-0.827 -3.223 -3.583  4.196 : zim
 4.729  4.725 -8.810  0.222 : visuv
 1.510  2.660 -2.664 -3.532 : bude
 1.561  9.236 -8.645 -3.298 : nomik
find:  4.729  4.725 -8.811  0.222
visuv
find:  1.560  9.237 -8.647 -3.298
nomik
find: -0.827 -3.223 -3.580  4.196
zim

-6.051  0.426 -4.093  0.788  7.014 = lumek
 6.239  3.356  1.194 -0.219 -5.793 = dag
-6.051  0.426 -4.093 -2.868  7.014 = vor
 2.664  2.354 -3.153  2.999 -2.944 = geli
find:  2.665  2.355 -3.152  3.000 -2.944
geli
find: -6.051  0.425 -4.094  0.787  7.015
lumek

 7.066  5.608  7.478 -1.677 = Nar
-1.637  5.608  5.211 -0.275 = nize
2.460 4.003 7.368 0.538 = nop
 7.066  5.608  5.211 -0.275 = pag
find:  7.066  5.607  7.479 -1.679
Nar
find: 2.460 4.003 7.369 0.538
nop
find: -1.637  5.609  5.211 -0.276
nize

-0.234  1.505  0.221  4.141  0.668  0.631 -3.127 -0.175 -0.115 -4.804 : bope
-0.120  3.578  4.625  6.145  2.958  1.381 -8.048 -1.546 -0.825 -7.052 : Guda
 0.178  1.740  1.246  2.328  0.889 -0.543 -7.557  2.010  0.846 -3.143 : damik
 0.178  1.740  1.246  2.328  0.889  0.669  0.926 -1.546 -0.256 -2.342 : pomol
 0.638  1.058 -5.488  0.646 -1.255  0.158 -6.334 -0.155  0.891 -4.465 : nifa
 0.178  1.740  1.246  2.328  0.889  0.669  0.926 -1.172 -0.256 -2.342 : livog
find:  0.179  1.741  1.246  2.328  0.889  0.669  0.924 -1.171 -0.256 -2.343
livog
find: -0.233  1.504  0.221  4.140  0.667  0.632 -3.127 -0.175 -0.115 -4.804
bope
find:  0.179  1.741  1.246  2.329  0.888  0.671  0.927 -1.545 -0.256 -2.341
pomol
find:  0.178  1.739  1.247  2.327  0.888 -0.543 -7.556  2.010  0.846 -3.143
damik

-2.143  1.649 -5.308 -1.801  fote
 3.979 -2.031  5.032 -0.152  kub
-2.721 -6.366  3.494 -2.059  lagad
 0.332  2.922  0.282 -6.365  Zipa
-2.963  0.405 -1.217  1.488  Kas
 0.088  0.464  1.533 -7.912  Mokod
find:  0.331  2.923  0.284 -6.363
Zipa
find: -2.143  1.649 -5.308 -1.801
fote
find:  3.978 -2.031  5.033 -0.153
kub
find: -2.963  0.404 -1.218  1.488
Kas
find:  0.087  0.464  1.533 -7.915
Mokod

-6.967  0.282  2.063  2.542 -1.052 -3.341 -3.324  3.435 -1.720 -3.095  2.035  3.357  5.746 -1.917 -6.322 -4.014 -2.150 -1.669  3.250 -6.266  6.617  6.299  2.379 -0.314 -0.630 -1.759  3.881 -5.459 -3.623  2.220 -0.989 -6.450  1.696 -5.604  0.112 -1.413 = Nima
 3.858 -3.900  2.282 -0.023  2.330  6.420 -0.245 -1.253 -1.459  2.618  6.422  6.692 -5.300 -3.683 -2.029  3.739 -6.667 -3.152  5.577 -7.048  0.103  6.595  0.297 -7.039  3.858  0.711  0.708 -6.950  4.033  5.273 -6.407 -0.961  2.135  0.888  1.636  1.684 = Nakov
 3.858 -3.900 -2.679 -0.023  2.330  6.420 -0.245 -1.253 -1.459  2.618  6.422  6.692 -5.300 -3.683 -2.029  3.739 -6.667 -3.152  5.577 -7.048  0.103  6.595  0.297 -7.039  3.858  0.711  0.708 -6.950  4.033  5.273  3.591 -0.961  2.135  0.888  1.636  1.684 = Famus
find:  3.858 -3.902 -2.680 -0.024  2.331  6.420 -0.244 -1.252 -1.459  2.617  6.423  6.691 -5.301 -3.684 -2.029  3.740 -6.669 -3.152  5.577 -7.049  0.103  6.594  0.296 -7.037  3.857  0.709  0.708 -6.950  4.032  5.275  3.589 -0.960  2.133  0.889  1.635  1.684
Famus
find:  3.859 -3.899  2.282 -0.024  2.330  6.423 -0.245 -1.255 -1.459  2.618  6.422  6.693 -5.301 -3.684 -2.029  3.738 -6.667 -3.151  5.576 -7.047  0.104  6.595  0.299 -7.038  3.858  0.711  0.707 -6.949  4.032  5.275 -6.407 -0.958  2.134  0.887  1.634  1.684
Nakov
find: -6.966  0.283  2.063  2.543 -1.053 -3.341 -3.323  3.436 -1.720 -3.096  2.034  3.358  5.747 -1.918 -6.320 -4.013 -2.150 -1.668  3.251 -6.267  6.618  6.300  2.379 -0.313 -0.628 -1.759  3.881 -5.456 -3.623  2.221 -0.990 -6.452  1.695 -5.603  0.113 -1.413
Nima

-3.785 -8.070  1.289  2.966  1.843 -4.780 -1.306  tiva
 2.366  1.281 -0.337  1.656 -0.040 -1.797  4.012  lobuv
 2.496  1.161 -0.749  2.041  2.460  1.714 -1.078  Detov
 1.291 -0.266 -2.882  6.630 -3.725 -0.136 -4.420  fulo
 5.208  2.391 -1.539  4.318  5.271  3.588 -1.886  peri
 2.527 -0.615 -0.079  0.539 -1.120  0.612 -2.374  zolas
 1.944  4.112 -0.817 -1.427 -1.051  2.441  0.718  Kuru
 0.099 -0.030 -0.102  0.390 -0.148 -0.001 -0.206  mos
-1.077  0.611  0.441  1.938  1.151 -0.345 -0.240  Lukaz
find:  2.527 -0.615 -0.079  0.538 -1.119  0.612 -2.374
zolas
find:  2.497  1.161 -0.750  2.041  2.460  1.713 -1.079
Detov

 0.290  1.151  2.745 -4.942 -4.577 -4.984  3.771 -1.732 : tapi
-1.836  0.840 -0.883 -4.171 -0.527 -2.488 -6.478 -7.543 : Gakal
 3.041  5.784 -4.660 -0.076  5.831  4.263  0.618  4.170 : fudut
-1.199 -5.634  2.501  6.699 -1.148  1.623  1.950  1.501 : Zurar
-0.529  4.041  4.752  1.129 -0.583  6.441  5.440 -2.235 : pofi
find: -0.529  4.042  4.752  1.129 -0.582  6.440  5.441 -2.235
pofi
find:  3.041  5.784 -4.660 -0.076  5.830  4.264  0.619  4.170
fudut

-3.503 -4.383 -6.648  4.465  1.442  4.896 -3.843 -4.025  5.070  5.343  1.977 -4.477 -6.994  4.160 -1.337 -6.286 -2.235 -5.431 -1.430  4.240 -1.527 -6.504 -3.514 -> dume
 0.433 -3.866 -0.360 -0.305 -6.495 -1.373  4.596  5.540 -5.338 -2.677  0.107 -3.868  2.923 -0.437 -5.491  4.573 -5.500  3.479 -5.894 -6.336 -5.925 -0.355 -4.730 -> dogop
 2.857 -0.747  1.041 -2.508 -2.610 -2.829  2.884  1.457 -3.583 -3.257  0.539 -0.743  2.140 -1.757 -3.583  2.455 -2.685  3.294 -3.184 -5.067 -3.101  0.337 -1.568 -> Zeda
-5.593 -5.414 -7.891  5.901  2.817  6.516 -4.905 -4.383  5.026  6.579  1.434 -5.215 -8.355  5.522 -1.144 -7.035 -2.208 -6.629 -0.892  5.667 -1.153 -7.281 -4.146 -> vug
-1.996  8.939  6.064 -8.795  4.681 -7.701 -7.127 -6.910 -1.962 -6.321 -8.387  8.911  1.125 -8.826  8.800 -2.588  9.477 -3.481  9.255  2.296  9.228  6.514  9.352 -> Malo
-6.614 -5.847 -7.993  5.868  0.603  6.122 -4.907 -3.168  4.849  6.272  0.665 -5.788 -7.918  4.856 -0.942 -6.692 -2.608 -7.174 -1.504  5.336 -1.665 -7.124 -4.554 -> dosof
find: -1.996  8.939  6.063 -8.795  4.681 -7.702 -7.127 -6.910 -1.962 -6.321 -8.387  8.911  1.124 -8.826  8.800 -2.589  9.477 -3.481  9.255  2.296  9.228  6.515  9.352
Malo
find: -6.614 -5.848 -7.992  5.869  0.604  6.122 -4.908 -3.168  4.848  6.273  0.665 -5.788 -7.919  4.856 -0.941 -6.692 -2.608 -7.174 -1.504  5.336 -1.665 -7.125 -4.554
dosof
find:  2.857 -0.748  1.040 -2.510 -2.610 -2.829  2.883  1.458 -3.584 -3.256  0.538 -0.743  2.141 -1.756 -3.584  2.454 -2.684  3.295 -3.184 -5.068 -3.100  0.336 -1.569
Zeda

